Each row was made from one small tree. Brackets hold a mark, then the marks that hang from it, in the order of their numbers. Every link used is in the known rows. Write each row's tree.
Each row is shifted at random along 4 fixed directions that mean nothing.
Known rows:
[q_740 q_71 [q_261 [q_50 [q_3 q_671] q_62]] q_770]: [ 150 -111   41   28  -46  -40 -224  -66   55  125  -58  -25   18  -61
   50  -47  -64 -158 -122 -104   16  249  162  -13 -100  -58   37  161
   32   93   32 -178 -101   94   66  -24  -60   22   29  110  -70  -97
    6   16  227  212  173  -17 -122  -86    0 -121    0  -21   49]
[q_261 [q_50 q_3] q_671]: [-317  152  148 -138 -338  -12  126 -187 -273  335   43  191 -305  337
 -194  125 -189  213   17  231  247  151  175   91    6   72 -282  -31
   30  161  364   44 -330 -173  414  -61  113   76 -155   27  -19 -385
  -96  134 -170  265 -102  114  -44 -194  -15  -16   56   29 -122]
[q_905 q_534 [q_918 [q_712 [q_748 [q_516 q_882]]]]]: [ 180 -151   99   27  115  -32 -270  210  211  -95  -55  -45  146 -136
  154   49 -129  -69   41 -222 -160 -107 -105 -132  -83  -29  254   67
  225 -191 -219 -116  225  353 -290 -105  -60 -112   -2  114   13  127
   55   84  369  -82   84 -114 -118   64 -107 -144 -130  113   92]
[q_905 [q_534 q_712 [q_748 q_516]] q_918]: [ 163 -128  181 -109   67  119 -662  -41   80  183  -16   50   37  196
  -36    6 -230  148 -201 -324 -191  103   -4 -279   49   16   20  -95
   29   87 -253   28  101  198 -220  -16 -134   -9    6   84   -4   35
  -53   81  274  185  -27 -109 -169   87   74  -47  -27   77  -21]
[q_740 q_71 [q_261 q_671] [q_770 q_62]]: [ 217 -119  -85  112  167 -141 -108   19   21  162 -106  -91  201 -265
   40  -49  160 -127  -87 -236 -183  398   27  -78   49  -36   71  167
 -158  178  -81 -260  127  157 -183  151  -50  -62  176  -51  -73   55
  -12  -80  255   14  130  -96 -252  105  156   -3    8  -95  159]
[q_712 [q_748 [q_534 [q_516 q_882]] [q_918 [q_905 q_984]]]]: [-296  268  301 -197 -225 -135  -58 -173  -13  112   17  155 -115  152
 -145  153 -350  -18  132  -65  128  -75  157  -12 -106   38  -18   50
  124  132  304   14  -24  119   57 -226   78    3  -53  187  -91 -250
 -124  344  211  148  -61   47  -55 -269  -95 -150  -85  222   26]
[q_712 [q_748 [q_516 q_882] q_534 [q_918 [q_905 [q_984 q_740]]]]]: [ 118  130  170 -102  183 -290   30  116  205  -47 -246   34  148 -361
  171  162 -110 -430   55 -213 -267   -4   79 -191 -215 -204  236  157
   59  -48   13 -170  212  323 -178   78  185  -41   97  126    9  -52
   72   46  451 -170  101 -328  -15   50    0 -157  -72  213  264]
[q_740 q_71 [q_261 [q_50 q_3] q_671] [q_770 q_62]]: [  69 -159   35  119  -79  -24 -190 -168  -84  239   96  -41   51  135
  -83  -49  -80   78  -89  -44   73  235   82  -47  -31   81    2  204
   23  229  107 -223  -34   69  -19 -102 -169  -20   -5  147  -93  -14
  -68  151  121  285  100  104 -211 -181  -14  -62  -80 -128   -4]
[q_748 [q_516 [q_712 q_918]] q_534]: [ 136 -196   31  -89  -13   54 -372   31   82  251   -8  -23  153  128
    9   31 -198  166   -8 -239 -142   -4  -29 -110  -42  -23   44   -9
  216  109   16   11  155   61  -91  -79 -235   11    3  -20   60   90
  -69  112  153  147   -6   18   44    9   45   81 -162 -137  -65]
[q_3 [q_50 q_261] q_671]: [ 185 -129   14  -33   62  -31 -125  155  108  -66 -172   33   81 -119
  140   70   12 -103  -62 -133    5   57   28  -36  -32  -94   44   39
   90  -51   -9   65   25  224   89  153   78  -21  -47  -45   86  -91
   31 -101  178 -107  126  -61   24  106  -17   13  -17  160  -47]
[q_918 q_712 [q_905 q_748 [q_984 q_770]]]: [ -43 -192  197   22   55  197 -470  -31   57   17  -32  -26  -85  279
 -170  166 -197  188   29   21  -83   51  -41  -72  -92 -167   48 -112
   63  154  252  -12  216  180 -195  -48  -58 -117  -36  270   -8  -33
  -44  107   46  209 -115   87 -201   47   42 -126 -127  -58 -174]
[q_770 q_62 [q_740 q_71 [q_261 [q_50 q_3] q_671]]]: [ 175 -222 -187  109   81 -109   35  -76 -151  375  -20  -52  185 -256
 -112  -34  209   61  -62  -53 -232  263   15  -57   99  143 -204  257
 -219  348  170 -146  122    1   -2  300  -80  -73   58 -130  -77  -32
  -33  -79   37   90  109  103 -115  -27  227  111   30 -168   62]
[q_693 [q_915 [q_516 [q_748 q_534]] q_712]]: [  67   67  278 -226   19  -67 -336  110  -35   90 -112   73  -65  158
  185  115 -137   44   94 -234  -24  257  214 -130 -144 -116  -92  -18
  207  -22  102  132   -3  141   47  -93  -38   28  190    2  -36 -279
   23   65  293    4   34 -147 -309  137  -97   19 -142  106  121]
[q_915 [q_516 q_882] q_693 [q_712 [q_748 q_534] q_918]]: [ 132 -223  -17 -134 -170 -119  -68  -13  -40  261  138  -85  209    0
 -303   12  -48  262  348 -211  -49  -74 -159  -17  -72  185  -76  210
  165   99  252   53  307   97 -244  -53 -280  -64  -77 -216  -92   39
  -50  176  135  212   43   69   61 -216   30  126 -145 -137  -83]
[q_50 q_3 q_62 q_261]: [ 154    0   84  -78  -55   92 -148  -52   77   51   13  -32  -56  -77
   -3    8  -47  -44  -23   25  -41  -17   64   62  -35  110  -49   98
  -83   64  132    5  -40  -49  217   84  -43   33  -80  132  -51 -126
   34  -81  -70   60   75  113   66 -167  -34   12   63   -2  -42]
[q_71 [q_770 q_62 [q_740 [q_261 q_50]]]]: [ -22   85  -33   13   -2 -239  158  -20 -114  186  -74   29   31 -381
  140   -8  167 -141   63 -160  -64  265  281  -45   41   50  -86  104
 -177  242   90   79  -27   73   78  138  119 -115   67  -29   19 -244
  -64  -63  214 -109  211   51 -134  132   17 -217   67  154  125]
[q_693 [q_712 q_748] q_915]: [  56 -261  -93   78   39  144  -85 -100 -130  216  252 -130  -22  125
 -208   24  -11  336  138   76 -100 -151  -83   27  -84  213 -378   49
  113  233  330   92  208 -102   -8  -31 -266 -133   15  -16   -6   -2
  -32  -86 -216  110 -120  332   94  -92  105  247  -99 -262 -100]
[q_905 [q_918 [q_534 [q_748 [q_516 q_882]]]] [q_984 q_740 q_770]]: [-148   84  258  -25 -103   48  -61 -201   21   99  188  -15   66   63
 -181   24 -309   17   -1  -75  -34 -260   15 -155  -80   99   14   81
  -94  194  133  -90  129  101 -231 -212   56 -125 -155  379    2   37
 -164  253  179   93  -27   33  111 -330  -72 -219  -73  -12    9]
[q_740 q_71 [q_261 q_50] [q_770 q_62]]: [ 135  -18  -61  102   67 -224   -1  -23   39   -5  -17  -25  125 -315
  162 -128  122 -288  -37 -161   -8  212  133  -65  -78  -47  132  184
  -41   52 -161 -162   36  157 -111  -58  -46  -51  142   55  -70   47
    6   53  338    9  217 -142 -155   11  -45 -241  -35   54  176]
[q_748 [q_516 q_882] [q_918 q_534 q_712 q_905]]: [-307  176  120  -78  -55  -95  164  -69  -25  185  -22  122  -47  -24
  -42  154 -197  -37  146 -152  -78  -13  111  140  -43 -121 -137  -18
   29  215  358   31  127  -49   76 -136  -42  -47    9  -25  145 -209
 -158  263   24   75 -110   72   73 -149   24  -71  -36  -30  -33]
[q_712 [q_918 q_534 q_905]]: [  76 -130 -104  173   99  -19  -15   39  203 -246  111  -99  274 -284
   58   68  -73 -175   30   30 -101 -364  -99  -17 -159   -6  251  257
   19  -91 -110 -145  302  150 -280  -80 -153 -110  -39   89   39  290
  119  171  119  -33   37    4  146 -313   -1  -70 -239  -91  -19]
[q_516 [q_712 [q_918 q_534 [q_905 q_748 [q_984 q_740]]]] q_882]: [-204   90  340  -71 -140  -68 -427  229  137  -63 -211  151  -96  144
  100  205 -281   -8  153  -45  -95   31  320 -154 -174 -226   95  -43
  175   -8   87  -36   98  299   12  -92  123  -16  -66  351  -96 -138
    4  195  325  100    1  -56 -346  -20  -90 -190 -245  114  -30]
[q_740 [q_261 q_671] q_770]: [ -87 -112  142  -41  -86   87 -482  -73  -91  431 -191   40 -127  463
 -207  121 -144  332  -23 -215  -24  567  163 -103  118  -66 -192 -169
  -48  346  243  -30 -118   10  103   75  -81  137   11   76   -6 -243
 -194  -46  -37  382  -59   71 -365  123  196  202  103 -196 -115]
[q_712 q_748 [q_918 [q_905 q_984]]]: [ 116 -139   10  -16   79 -112 -417  218  195  -70 -277   11   84 -139
    5  219   -4  -91   87  -46 -263  126    6 -124 -140 -154  213   20
   48  -63  -89  -63  266  328 -148  165   10    6   95   40 -122   -8
  165  -57  204   73   31 -132 -197   99  157   11 -145   80   -8]
[q_905 [q_748 q_516 q_918] q_984]: [   7 -135  -99 -134   17  -47  238 -128  -46  332   82  -36   19 -149
 -378  -18   21  126   62  -63 -246   46 -244   20   40  129 -177  -24
 -157  276  355    2  286  -36 -155  104   54  -84   11 -135   28 -101
 -138  -79  -32  -39  -52   79  234   62  104  -31  182   -3  -25]
[q_905 q_534 q_748 [q_918 q_712]]: [ 179 -327 -120   37  154  174 -188   14   35  162   25  -45   55 -163
 -293   16   48  230    7  -81 -318   46 -210  -70  113   81 -139  -54
 -116  148  100    5  335   47 -266  175  -67 -157  -39  -89   10   85
  -62 -170   38   13  -41   40   29  145  223  -46  120 -104  -81]
[q_261 [q_50 [q_3 q_671] q_62]]: [  79 -188  -40   38  -58  135    2 -154  -86  126  124  -82   17   51
 -164   36  -61   95  -92   75   -1 -171  -62  105  -45   60  -71  134
   68   94  218  -43  -25  -59  117   10  -89  -46 -141    6   50  -35
   76    4  -89  128   12  178  184 -212  -39    0  -55  -51 -174]
[q_748 [q_516 [q_712 [q_918 q_534 [q_905 q_984]]] q_882]]: [-217  116  265  -67 -153 -149 -184  220  196 -172  -47   70   51   63
  255  110 -288 -156  105 -110   45 -171  139  -27 -194 -131  297   80
  283 -152  -41  -86   93  323  -63 -317  -21  -37  -69  261   12    1
   27  411  363   14   64   20 -191 -156 -271 -233 -332  181   17]
[q_915 q_516 q_693 [q_712 [q_748 q_534 q_918]]]: [ 281 -290   23  -88  -69  -29 -131 -126   -7  215  234 -171  289  110
 -286  -44 -134  197  202 -234  -53  -78 -238 -126 -143  121   54  187
  157   51  156   31  425  143 -455 -138 -352  -81  -25 -161   -4  136
  -38  213  160  205   27  -30  100 -191  -54   58 -190  -92  -58]
[q_693 [q_712 [q_748 q_516]]]: [-245  198  149 -100 -356  -87  251 -135  -97  124  372   79 -173  111
  -37  -33 -264   59  199  211  317 -238   68   70 -193  190 -141   34
  199   -2  227   56  -74   17   32 -409  -27 -108  -56  194  -30 -178
 -116  310  -30   35  -71  178  147 -349 -282 -148 -158  134   37]
[q_693 [q_915 [q_516 q_882] [q_712 [q_748 q_534 [q_918 q_905]]]]]: [ 195 -226   79  -63  215  -66 -117  -55  -29  106   14 -124  189   -2
 -128  105  -14  141  218 -257 -188  -58  -96  -33 -148   50 -100  225
  197  148  338    8  416  114 -186  -17 -267  -92   94 -157  -47  -35
   13   53  184   54    8   50   -8  -54   61  166 -144 -172   11]
[q_748 q_534 [q_918 q_905]]: [ 187  -76 -109   51  225 -141  298 -110   88 -127   63  -61  248 -419
   11    9   50 -309  -28  -63 -159 -231 -145    3  -96   -3  135  260
  -41   13   19 -125  305   34 -222   48  -54  -96   19 -117   66  203
   44   48  175 -161   46 -119  264 -113   62  -78  -17    3  141]
[q_516 [q_712 [q_748 q_534 q_918]]]: [ 152 -123  -30  -12  -45 -134  232 -110  -30   20  229    2  192 -190
   -8    4  -94 -113   83    5  -15 -380  -95   -9 -164  134   30  252
  231   43   58  -11  308   38 -149 -189 -117  -99  -68  -29  -20  220
  -56  200  192 -104   32   43  283 -202 -110  -51 -183   22  129]
[q_882 [q_516 [q_748 [q_534 [q_712 [q_918 q_905]]]]]]: [-158  107  -17 -137 -123 -132  223 -199 -137  171  204  174   -9 -264
  -86   46  -99  -52   97   63   34 -268   53  122  -98  106 -204  154
   42  225  155   31   88 -148   38 -124   23  -91  -42  -67  -82  -53
 -144  244   87   10 -103  105  226 -323   81  -63  -77   56   80]
[q_882 [q_516 [q_748 [q_534 [q_712 [q_918 [q_905 q_984]]]]]]]: [ 100  -17  -17 -160  136 -183 -179  117   80   61 -165  111   94 -395
  133  134   46 -248  -26 -166 -305   29   40  -63  -87 -124   40   89
  -12   86 -118  -15  205  123  -68  155  109  -56  103  -96  -65  -17
   50   29  319  -84    5 -149  -78  104  214  -55  -63  176  146]
[q_984 [q_740 [q_71 [q_770 q_62]] [q_261 q_671]] q_905]: [ 177   34   61  141  142 -113 -141    8  -15  189 -103  -63  144 -316
  100  -41  138 -209 -113 -123 -147  344  168 -215  -31 -161   96  199
 -168  175  -31 -290   12  215 -191  231   78 -133   82   90  -31   29
   -5 -100  280   -7   82  -85 -223   90  197 -117  -72  -83  139]
[q_748 [q_516 q_712 q_882] q_534 [q_918 [q_905 q_984]]]: [-167  228  175 -238  -37 -327  367   29    3   47  -95  152   -9 -242
  121   53  -60 -314   85 -160  -57   -9   89   79  -77  -77   27   90
  102   55  208  -31   91   94   75  -94  152  -41   -1  -76   36 -161
  -94  220  344 -165   58  -78   39   51 -104 -228   -1  261  211]
[q_712 [q_918 [q_905 q_534 q_748 [q_984 [q_770 q_62]]]]]: [ -27   21  267  -18  -61  -36 -200  -61  143 -124   98   -8  -60 -100
 -137   77 -279    2   61   92   42  -65   68 -131 -138  -53  277   10
   27  -55  103 -103  131  361 -320 -175   61 -203  -31  343  -99  -84
   39  208  336  -10   51  -58 -143 -171 -185 -483 -152  247  -10]
[q_984 [q_740 q_71] q_770]: [-267  185  217  -46 -296  162  -76 -336 -189  360  176   86 -211  400
 -360  -75 -292  311   55  163  255  138  230  -54  -24    9 -287 -153
  -73  300  374   -3 -217 -225   43 -190  -10  -10  -66  244  -97 -198
 -302  148 -157  401 -135   96   50 -294   81  -66   21 -254 -100]
[q_693 [q_712 [q_748 [q_516 q_882] [q_918 q_534]]]]: [ -67  -32  176  -72 -116  -47 -214   23   46  233   25   17  -26  249
   20  128 -304  130  144 -226  -81    3   93  -62 -105  -38  -75  -34
  244  115  227   64  108   99   27 -201 -169   -1   45  112   98 -168
  -89  185   76  123  -57   57  -45  -74  -78   87 -112  -42  -49]
[q_905 [q_748 q_516] [q_918 q_534 q_712] q_984]: [-184  246  106 -196 -131 -133  166   91   86  102  -27  159 -127 -343
  -12  101 -137 -164  108   10 -125  125   81  -32  -67  -34  -60  -94
 -161    5  136   49  140  144  -52  -50  288 -155   31   81   28 -294
  -92   92  218 -157   -4 -136  -38   43  -22 -410   84  319  103]
[q_712 [q_748 [q_516 q_882] q_534] [q_918 q_905]]: [-168  139  136 -165 -122 -162  -75  -24   33  211 -158  167  -65  -15
  -75  240 -260   41  204 -105  -16   52  124   12  -92  -53  -68   28
  170  153  331   -4   -9   82  132  -42    5   61   27   53  -47 -267
  -91  153  156  114  -32  -19   19 -165   66   34  -36   33   23]
[q_915 q_693 [q_712 [q_918 q_534 q_905]]]: [-152   86  -47 -140 -192 -158  187  -50  -76  216    6  107   32 -219
 -271   67   -7   19  261    1  -96  121   98   75  -36  -16 -224   42
 -198  159  286  108  203  -82  -54   92  -67  -63  -25 -279    4 -172
  -67  132  -10  195  -42  -27   76 -184  200  -49   -9  -47  -48]
[q_984 [q_740 q_71 q_261 q_770] [q_918 [q_534 q_748] q_712]]: [ 114   17   19   41  134 -147 -298  -29   60  312 -150  118   92 -472
   68   32   62 -345  -59 -285 -423  357  283 -200  -53 -183 -166   73
 -326  364 -152  -91  256   29 -145  180  -10  -42  204    4  -72   47
 -120  -54  268  160    7 -258  -87   19  442  -63   33 -202  228]
[q_261 [q_50 q_3 q_62] q_671]: [-180   74  125 -110 -268   88  -76 -208 -241  364   37   82 -254  332
 -238  121 -183  230  -28  135  109  145  145   96    2   32 -243  -34
   -7  184  353   16 -284 -172  385   11   12   77 -147   65   -7 -343
   -9   49 -180  318  -89  120  -33 -202   -8    7   31  -32 -208]
[q_71 [q_770 q_62 q_740]]: [  69 -118   34   96   82  135 -352  -37  -54  203  -83 -115   82  112
  -32   56  -23  272    5 -244 -152  250  153  -92  130   15   -9  -68
  -83  299  139   70   80   52 -105  110  -95  -94  106   53   18 -115
  -43  -73   49   68   75  161 -226  152   90   13  -48  -84  -89]
[q_915 [q_516 q_712 q_748] q_693]: [ -60 -121 -114  -74  -97 -171  471   52 -131   10  245  -41  204 -314
    5  -99  177 -125  159  -27    1 -279 -217  232  -81  162  -44  290
   87   17   21  -29  225   14 -182  -98  -49 -104  -33 -256  -15  172
  -18  166  122 -159   47  115  198 -134 -159  -17 -168   45  155]
[q_882 [q_516 [q_712 [q_918 q_905]] [q_748 q_534]]]: [ -39 -136 -142  -51   40  -76  196  -50 -101  153   83   63  166 -325
  -42   68   52  -33  100   -7 -150 -258 -113  175  -64   58 -119  198
   83  235  161  -29  273 -118  -36  -10  -59  -72   -1 -169  -48  105
  -75  110  101  -78  -60  149  253 -165  132   81 -133  -83   84]
[q_740 q_71 [q_261 [q_50 [q_3 q_671]]] q_770]: [ 125 -274  -65   94  -10    6 -131  -90   14  176    3  -28   88   17
  -68  -56  -13   -1 -111  -63   24  182   16  -21  -35   45  -53  195
   49  203  119 -168    4   41  -22  -20 -122    2  -11   24  -46   25
  -96   36  115  237  130  107  -47  -84  108   24   18 -166   25]
[q_534 [q_516 [q_712 q_748 [q_918 [q_905 q_984]]]]]: [-137  104  -79 -155  -90 -277  254   72   13    0   34  101  107 -594
   13   59  129 -307  153  128 -119 -245   15  135 -144  125    8  241
  -70   24  -59  -33  254  137  -64   29  164 -167   28 -161 -182    3
   63  125  219 -122   15   27  164 -157   85 -185 -177  186  171]
[q_740 [q_261 [q_50 q_3] q_671] [q_770 q_62]]: [ 241 -218   62  118  128  -99 -267   18   58   18  -76  -99  142  -61
  199   38    6 -156 -144 -151  -84  175   82 -112  -76  -40  238  235
   55   28 -165 -218   41  255  -57   17  -78  -28   32  126   -9   43
  117   38  268   63  171  -81 -281   32  -77 -108 -112   34   78]

Which tree is each row?
[   0  123  102   36  -90 -194  -88    4  -77  216  -52   36   53  -69
   58  -39  -16   11   17  -95   14  393  239 -146   31    6  -36   69
 -116  134   17 -133  -29  181  -52   55   41  -43  120   86 -123 -172
  -80   89  233   39   81  -40 -383  -23  -16  -63  -70   78  141]
[q_770 q_62 [q_740 q_71 [q_261 q_671]]]
[-179  317  173 -244  -97 -237  -49  -55   22   66  -60  216  -55 -251
  141   60 -130 -222   41 -152   22  -70  303   20  -42    3  -70  123
   25   63  -68   33 -114   26  181  -29  109  -51    3  -81  -89 -181
  -53  230  285   60  -23 -108  -35 -144   87 -167  -38  166  114]
[q_748 [q_534 [q_516 q_882] [q_712 [q_918 q_905]]]]
[-337  188  291 -101 -203   67 -123 -157 -166  252   97  208 -193   52
 -222   13 -193  105   63   17   27 -113  235  -25   37    2 -259  -51
   -7  210  169  -22 -105    0  -13 -110  126  -82 -115  153  -69 -118
 -202  205   96  178 -188   55  -28 -198   55 -179  -55    2   14]
[q_984 q_740 [q_905 [q_534 [q_516 q_748 q_882]] [q_918 q_712]]]
[  -6  -40   18 -177 -138 -270  -50  183   36  265 -108   24   -2 -143
   29   48  -25   10  273 -207 -167  174   52   26  -89   -7  -97    9
  135   12   53   40   95  130   37   78  -57  -18   82 -216  -13 -209
   16  -16  149   91   -3  -76  -68  100   62   78  -22   47   55]
[q_915 [q_693 [q_712 [q_748 [q_516 q_882]] q_918]]]
[ -81   46   65   38 -105 -155  270 -165  -12 -143  205   32   52 -105
  -79   42 -145 -139  149  178  142 -330  -37   64 -227   72  110  197
  139  -46   89  -83  213  104 -155 -240  -28  -77  -47   94  -84   52
  -10  251   94  -14  -32   35  190 -349 -175 -143 -172  104   70]
[q_712 [q_748 [q_918 q_905]]]
[ -76  153   38   51 -117  -60   57 -120 -106  117  102   19   14  -48
  -61  -92  -49   91   74   22   80  110  189  -28   34   80  -78   16
  -92  143  107  -26   -1    7  -82  -79  -12  -87  123   76 -134 -108
  -80  145   89   29   47   42 -132 -152  -59 -136  -86   32   71]
[q_770 q_62 [q_740 q_71]]
[-127  151  141  -47   38  -39 -138  -37    8  -33  -96  159 -103  -55
    7  154 -121 -115  -51  -16  -21   50  102  -49   -9  -68  -20   10
  -72   64   35    6  -44  115  -12   28   65   24   27  107  -36 -108
   35  105  182    9  -18  -66 -106  -77   44  -90  -27  167   85]
[q_918 [q_905 [q_534 q_748]]]
[ 200 -135 -102   33  216   16 -273   14   48   31  -15   19  195 -223
  110  116   45 -146 -164 -219 -337 -156  -29 -127   14   -4  -75  166
 -105  186 -187   53  242   40  -99  168 -104  -55   42  -49   54  222
   64   25  124  -35   -4  -36   33   -3  221  119  -88  -63   39]
[q_918 [q_534 q_712 q_748]]
[-127  139  181 -110  -65   55 -308 -146  -67  297  -43  138  -36  -67
 -163   98 -135   41    4  -90 -159  -87  263 -162   14  -23 -260   38
 -105  275   68   10    2   14   12  103  100  -66  -41   69  -75  -94
 -133   81   74  201 -151  -63   -2 -158  288  -34  -21  -99  -13]
[q_984 q_740 [q_905 [q_918 [q_534 [q_516 q_882] [q_712 q_748]]]]]
[  35  -13  169 -117  -21   61 -429  -62   78  260  -13   34   32  272
   22   58 -321  102 -101 -317 -139  111  127 -183  -38 -131  -12 -122
   90  137  -14   81   80   50  -64 -118 -166   24   51   48  149  -82
 -118  184  101  211  -66  -84  -66   10   31    1  -68  -39  -90]
[q_748 q_516 [q_918 [q_534 q_712]]]
[  59 -136   54  -77   -7  195 -447 -101   11  399  -74    5    8  357
 -221  192 -302  346    4 -197 -112  148  -60 -146   14  -30 -137 -114
  133  287  348   64   29    5  -23    3 -193   91   38  113   75 -114
 -132   28  -46  240  -74   71   13  -33  144  237  -18 -163 -130]
[q_712 [q_748 q_516 q_534]]
[ -20 -104   80  -34   -9   33 -204 -140  -91  153  181   23   62  216
  -48  -16 -119  151  -52 -212  -41 -277  -94  -17   19  159 -135  119
  150  243   14   19   93    1  -35 -132 -188  -26  -96   62   -9  141
 -105  234   58  129  -73  213   55 -154  -45  136 -119  -79  -59]
[q_534 q_712 [q_748 [q_516 q_882]]]
[ 164 -234  -77   93  122  -79 -228   69   27   85 -114  -61  158  -70
  100  -18  107  -25  -22 -172 -155  124   57 -185   -2  -11   -1   90
  -31   95  -94   -4  103  144  -76  157  -83   24   18   27   30   60
   11  -63  139   63  128  -36 -166  122   53   67  -23  -57   28]
[q_770 [q_740 [q_261 q_50]]]
[-161  124  107 -184  -68  -20  -26  -39  -98  224  -39  114  -23   36
   53   21  -70   39    4 -205   -3  -32  131   75  102   61 -197   42
   83  204  143   82 -121 -110  221  -35   17    6  -34  -89    1 -100
 -136  131  119   30  -22   98    0    3   46   42   -4   -6   47]
[q_748 [q_534 [q_516 q_712 q_882]]]
[  39 -133 -165   55  -64    0  -15 -138 -184  435   48  -71   50  -63
 -211  -38  117   95  -57 -139  -75  302  -30   29   51   84 -217  156
 -162  357  275 -110  -64 -119   98  177  -94  -36  -95  -60   34  -84
  -98 -129    4  242   74  210   11  -44  207   71   96 -226 -121]
[q_740 [q_71 q_770] [q_261 [q_50 q_62] q_671]]
[-129  146   93 -203  -49 -147   54   13  -16  145 -104  171  -94 -253
   70  107 -108  -61  144   28  -14   65  135   65 -100  -80  -67    5
   65   80  148   26   60    0  107  -16  166  -48   57  -55 -106 -261
  -59   81  248  -81  -44  -77   -7   -9   57 -179  -19  166  103]
[q_882 [q_516 [q_712 [q_918 [q_905 [q_748 q_534]]]]]]
[-114   21  159   -3    7   89 -179 -259 -115  271   50  115  -96    3
 -339   69 -120   92  -55    3 -161   27   92 -121   24  -31 -221  -48
 -209  314  161  -25   81  -51 -113   94  -24  -15  -48   71  -57  -36
  -97   12  -10  232 -156  -27  100 -211  257  -16   30 -124  -29]
[q_984 q_740 [q_918 [q_905 [q_534 q_748]]]]
[ -35   40  236 -162   11   -8   55 -252  -11  276   40   52 -152  -54
 -233   23 -257   14  -26    3   -2   70    3 -113  -31 -119  -26  -76
  -30  153  320  -61  -25   70 -175  -33  114  -65   25   76   75 -206
 -152   69  162   13  -90 -173  161  -17   19 -280  145   32   59]
[q_984 q_770 [q_905 q_534 [q_748 q_516 q_918]]]
[ 210 -199    1   69  -16   45 -311   -3   53  163  -44  -86   81  -29
   77  -33  -30  -59 -156 -163  -43  234   73  -39  -71  -23   57  189
   60  129   76 -125  -75   97   67   61 -109  -35  -52   90    7  -67
    8  -64  187  187  192  164  -93   -2   44  -50  -18  -56  -56]
[q_740 [q_71 q_770] [q_261 [q_50 [q_3 q_671] q_62]]]
[-309  333  174 -319 -215    6 -307 -217 -167  458  -63  310 -209   26
 -169  124 -186  106  -67 -179 -115  241  341  -52  144   78 -451 -159
 -297  395   54  253 -114 -159  262   81  136   15   49 -101  -75 -401
 -217  103   33  249 -170  -37  -75  -69  315  -57  146  114  -20]
[q_905 [q_918 [q_534 q_516 q_712 q_748]]]
[-165   72  252 -202 -120  -48 -209   16  -75  222  -89  185 -113  161
  -18   34 -173  135    2 -243  -47  120   98  -36  100   50 -124  -99
  106  131   31   59  -40   88   82  -94   29   41  -45   19  -52 -175
 -151  132  276   63  -10   19 -146   82  -50  -76   34  146   61]
[q_905 [q_534 [q_748 [q_516 q_712 q_882]]] q_918]
[ 194    8  158 -117  -20   50 -238   67  121   45 -180    2  -56  -92
  110  105  -72  -99  -87  -61  -63  161  148   23  -42  -53   15   48
  -20  -12   94  -18  -92   96  264  171   83   35  -21   68   -6 -266
   88 -147   76   -4   92   -4  -65  -16  -13   11   51  129  -15]
[q_50 [q_3 q_671] q_62 q_261]
